Here is a tiny trained network, its code and every weight. The questions are about switching its units off for an input and a class, where a switched-off unit gives its printed mean instead of its output.

import numpy as np


def w(rows, s, z=0):
    codes = np.array(rows[::2]) - 128.0
    scale = np.full(codes.shape[1], s)
    scale[-1] = z or s
    return codes * scale


def f(y):
    return y / 2 * (1 + np.tanh(0.7978845608 * (y + 0.044715 * y**3)))


def log_softmax(a):
    a = a - a.max(-1, keepdims=True)
    return a - np.log(np.exp(a).sum(-1, keepdims=True))


def net(x, mask):
    res = np.array(x, float).reshape(1, 7) / 4 @ E
    y = f(res @ A[0][:, :-1].T + A[0][:, -1])
    res = res + np.where(mask, y, B[0][:, -1]) @ B[0][:, :-1]
    return log_softmax(res[-1] @ U[:, :-1].T + U[:, -1])


A, B = {}, {}
E = w([
[108,188,135,243,235,207,217,87,160,148],'x0',
[61,156,123,160,2,183,96,76,31,152],'x1',
[105,110,85,108,81,114,103,153,59,158],'x2',
[32,132,124,151,134,149,122,128,129,179],'x3',
[97,132,173,114,81,128,128,105,200,100],'x4',
[120,160,20,106,59,153,166,125,202,253],'x5',
[89,214,172,53,117,228,77,99,131,140],'x6',
],0.0091)
A[0] = w([
[93,90,119,179,95,119,112,142,68,111,161],'N1',
[72,86,137,127,65,106,80,121,60,90,42],'N2',
[176,81,155,132,170,69,138,123,174,26,104],'N3',
[122,152,108,42,76,116,129,135,209,176,174],'N4',
[154,136,83,185,76,129,179,111,111,189,116],'N5',
[144,75,63,85,179,53,146,190,167,181,4],'N6',
[76,186,151,206,200,199,179,97,188,140,104],'N7',
[84,182,121,43,30,141,74,125,151,119,40],'N8',
[172,96,184,125,212,109,143,116,175,2,139],'N9',
[87,123,135,186,131,162,150,94,165,170,27],'N10',
[94,102,160,101,73,136,71,115,91,112,157],'N11',
[133,151,174,110,148,144,46,130,25,90,104],'N12',
],0.0081,0.0031)
B[0] = w([
[101,127,119,170,102,61,171,107,82,97,178],'N1',
[56,66,143,123,43,88,131,160,86,101,207],'N2',
[197,92,205,166,128,64,97,185,184,83,224],'N3',
[222,80,119,81,125,183,92,105,238,169,232],'N4',
[174,92,50,195,90,125,192,69,157,91,185],'N5',
[109,80,68,98,205,67,130,234,182,195,199],'N6',
[24,193,171,180,254,152,177,71,184,176,249],'N7',
[153,73,242,94,23,159,80,35,163,133,244],'N8',
[216,209,241,179,194,84,94,220,139,45,255],'N9',
[87,111,134,170,121,123,171,66,167,134,169],'N10',
[60,102,182,67,67,108,103,125,114,104,214],'N11',
[106,188,85,63,157,154,108,152,16,85,213],'N12',
],0.0067,0.011)
U = w([
[184,150,197,171,182,68,123,195,147,41,195],'0',
[44,102,148,107,77,86,110,138,31,85,107],'1',
[155,64,37,97,160,66,135,204,170,213,129],'2',
[149,92,157,63,51,181,92,90,183,161,84],'3',
[166,105,34,228,64,113,187,93,83,135,3],'4',
[136,230,131,62,215,254,105,133,44,98,79],'5',
[42,174,135,207,194,177,185,85,173,194,225],'6',
],0.0087,0.0019)

Each question gives the input, the list of numbers given to net, and the class t.
The units are the neurons (one row each of A and B). Each row of codes is followed by its name. A weight is (code - 128) times the scale printed after its matrix; where a second scale follows, it is the last column's (A, B and U).
mask holds one flag per neuron, in row order. A switched-off neuron (its flag False) gives its mean, the last column of its row in B, instead of its output. The means were averaged over made-up inputs and are rounded, as every weight is.
A unit's drop is (log p(t) with every unit on - log p(t) with that unit switched off) / (log p(t) with every unit on - log p(t) with every unit switched off).
The circuit of an input: a set's keep is (log p(t) with only the set's units on - log p(t) with every unit switched off) / (log p(t) with every unit on - log p(t) with every unit switched off). Starting from all 12 units, units are removed one at a time, each time the one whose removal leaves the highest keep (on an exact tie, the one counted first), for as long as the keep stays at least 0.8.
circuit, biggest first: the units of the circuit, biggest drop first
unit that matters most: the unit with the biggest drop
k most important neurons: the k neurons with the biggest drops, biggest first
drop of u: that unit's drop, to one decimal
input [5,6,6,2,-4,8,-1], class 4: unit that matters most => N5
input [-2,1,6,-8,-7,1,6], class 1: circuit, biggest first => (N7; N9; N12)
input [0,1,7,0,-3,1,-8], class 4: 4 most important neurons => (N5; N1; N4; N3)
input [-6,1,-2,-1,-7,-1,-4], class 1: circuit, biggest first => (N4; N9)
input [0,6,2,-6,8,-3,5], class 1: 3 most important neurons => (N12; N4; N2)
input [5,-7,7,-7,7,5,6], class 6: 2 most important neurons => (N7; N8)
input [0,-2,0,-6,0,3,0], class 2: 2 most important neurons => (N9; N8)
input [2,-4,-2,-3,2,3,8], class 6: 2 most important neurons => (N7; N12)
input [-3,2,1,0,7,-7,-2], class 1: 2 most important neurons => (N2; N11)
input [-2,8,5,4,8,6,-8], class 4: 2 most important neurons => (N5; N1)
input [0,6,-3,2,-8,-4,-8], class 4: drop of N5 => 0.2
input [5,-8,8,-6,0,3,5], class 2: drop of N9 => 0.1
input [3,-1,8,2,0,-5,1], class 1: drop of N12 => -0.1
input [2,6,-8,4,-8,-4,-4], class 6: drop of N4 => 0.0
input [-4,-5,3,5,-4,-1,-4], class 2: circuit, biggest first => (N6)
